[150, 145, 138, 155, 134] result: 138, 155
[150, 133, 111, 139, 121] result: 111, 150
[121, 126, 151, 106, 126] result: 151, 151
[155, 109, 120, 124, 144] result: 120, 155
[[122, 105, 147, 116, 121, 120, 130], [128, 99, 153, 116, 138, 136, 125], [130, 101, 154, 116, 130, 126, 122]] result: 116, 154
[[138, 128, 151, 132, 139, 139, 135], [135, 123, 111, 129, 105, 112, 134], [136, 131, 126, 140, 122, 123, 135]] result: 129, 151
[[124, 139, 125, 133, 110, 140, 136], [122, 157, 103, 144, 123, 138, 120], [130, 130, 154, 107, 119, 136, 152]] result: 144, 157
[101, 105, 113, 121, 103] result: 113, 121
[130, 128, 150, 136, 118] result: 150, 150
---
[142 130 139 107] ==> 142, 107

[128 133 148 155] ==> 155, 128

[109 115 127 150 118 114] ==> 150, 109

[139 115 100 138] ==> 139, 100

[[105 120 137 142 133 147 136]
 [133 116 142 148 139 132 136]] ==> 148, 105

[107 154 132 119] ==> 154, 107

[126 125 104 145 128 134] ==> 145, 104

[147 137 126 119 157] ==> 157, 119

[121 145 151 119 115 105] ==> 151, 105

[[131 145 110 133 143 117 116]
 [114 146 117 127 130 138 108]
 [134 107 145 140 141 142 119]] ==> 146, 107
---
122  127  121  135  117
107  135  136  144  136
→ 135

121  117  130  134  121
119  136  132  130   99
129  130  124  124  131
→ 136

136  115  140  158
109  135  120  148
140  114  103  125
→ 135

124  132  119  143  114  112
126  134  120  140  106  123
129  128  131  141  132  110
→ 134

152  130  136  117
143  129  133  120
110  127  123  137
→ 129

114  143  121  126  127
109  133  119  125  103
→ 133

104  128  147  104
151  134  117  151
→ 134
---
[[128 128 127 127 127 129]
 [131 151 131 130 125 131]
 [128 129 129 129 129 128]] -> 129

[[125 125 136 124 121 136]
 [121 121 102 123 126 103]
 [141 118 128 112 107 140]] -> 118

[[142 141 112 108 104 136]
 [125 121 115 112 146 122]
 [126 118 119 108 143 133]] -> 118

[[116 135 142 136 156 125]
 [141 123 121 136 140 107]
 [134 127 132 125 115 136]] -> 127

[[123 141 121 113 147 137]
 [126 119 142 122 131 103]
 [132 139 115 141 124 145]] -> 139

[[130 103 126 124 112 121]
 [124 106 130 126 107 142]
 [127 101 127 123 110 130]] -> 101

[[120 116 106 109 122 145]
 [143 127 109 128 110 120]
 [134 136 148 136 113 145]] -> 136
---
[[140 142 144 115  98]
 [145 142 141 137 133]] 141

[[120 120 119 115 129 141 137]
 [103 123 120 141 136 139 105]
 [138 124 127 111 113 109 134]] 127

[156 109 100 130 135] 100

[[113 116 140 109 104 117]
 [118 115 132 106 110 118]
 [117 114 115 134 149 134]] 115

[[135 124 153 143 125 126 130]
 [122 129 132 125 131 139 127]] 132

[[157 132 135 127 111]
 [116 116 124 139 145]] 124

[105 122 111  99] 111
---
134	134	124	146	101
103	103	141	121	133
106	106	143	121	132
| 106

134	128	131	128	127	127	129
128	128	129	132	100	113	128
132	128	133	128	126	128	132
| 132

127	105	108	129	130
110	111	129	131	121
126	150	120	119	132
| 126

99	148	130	117	144
136	116	152	115	148
150	113	120	142	110
| 150

139	110	127	139	125	117	141
127	110	114	145	108	116	146
124	138	100	111	143	116	133
| 124

127	134	147	117	120	101
141	115	138	119	157	108
149	129	127	105	113	102
| 149

123	106	131	115	116
112	124	137	114	111
105	136	143	123	124
| 105

147	146	132	114	101
128	133	127	116	109
109	109	114	122	129
| 109

130	113	131	128
112	129	147	126
126	104	117	127
| 126
---
121,138,142,137,120
113,116,128,135,135
135,119,102,112,135
==> 121, 135

142,131,154,149,137,103 ==> 142, 103

123,142,145,131,117,130,152 ==> 123, 152

126,105,138,129,122,125 ==> 126, 125

155,126,103,138 ==> 155, 138

157,119,150,137,118,121
132,100,131,123,130,145
==> 157, 145

105,136,116,124,136,127
153,106,117,153,129,110
==> 105, 110

125,140,133,152,129,124,135 ==> 125, 135

139,113,138,102,103 ==> 139, 103
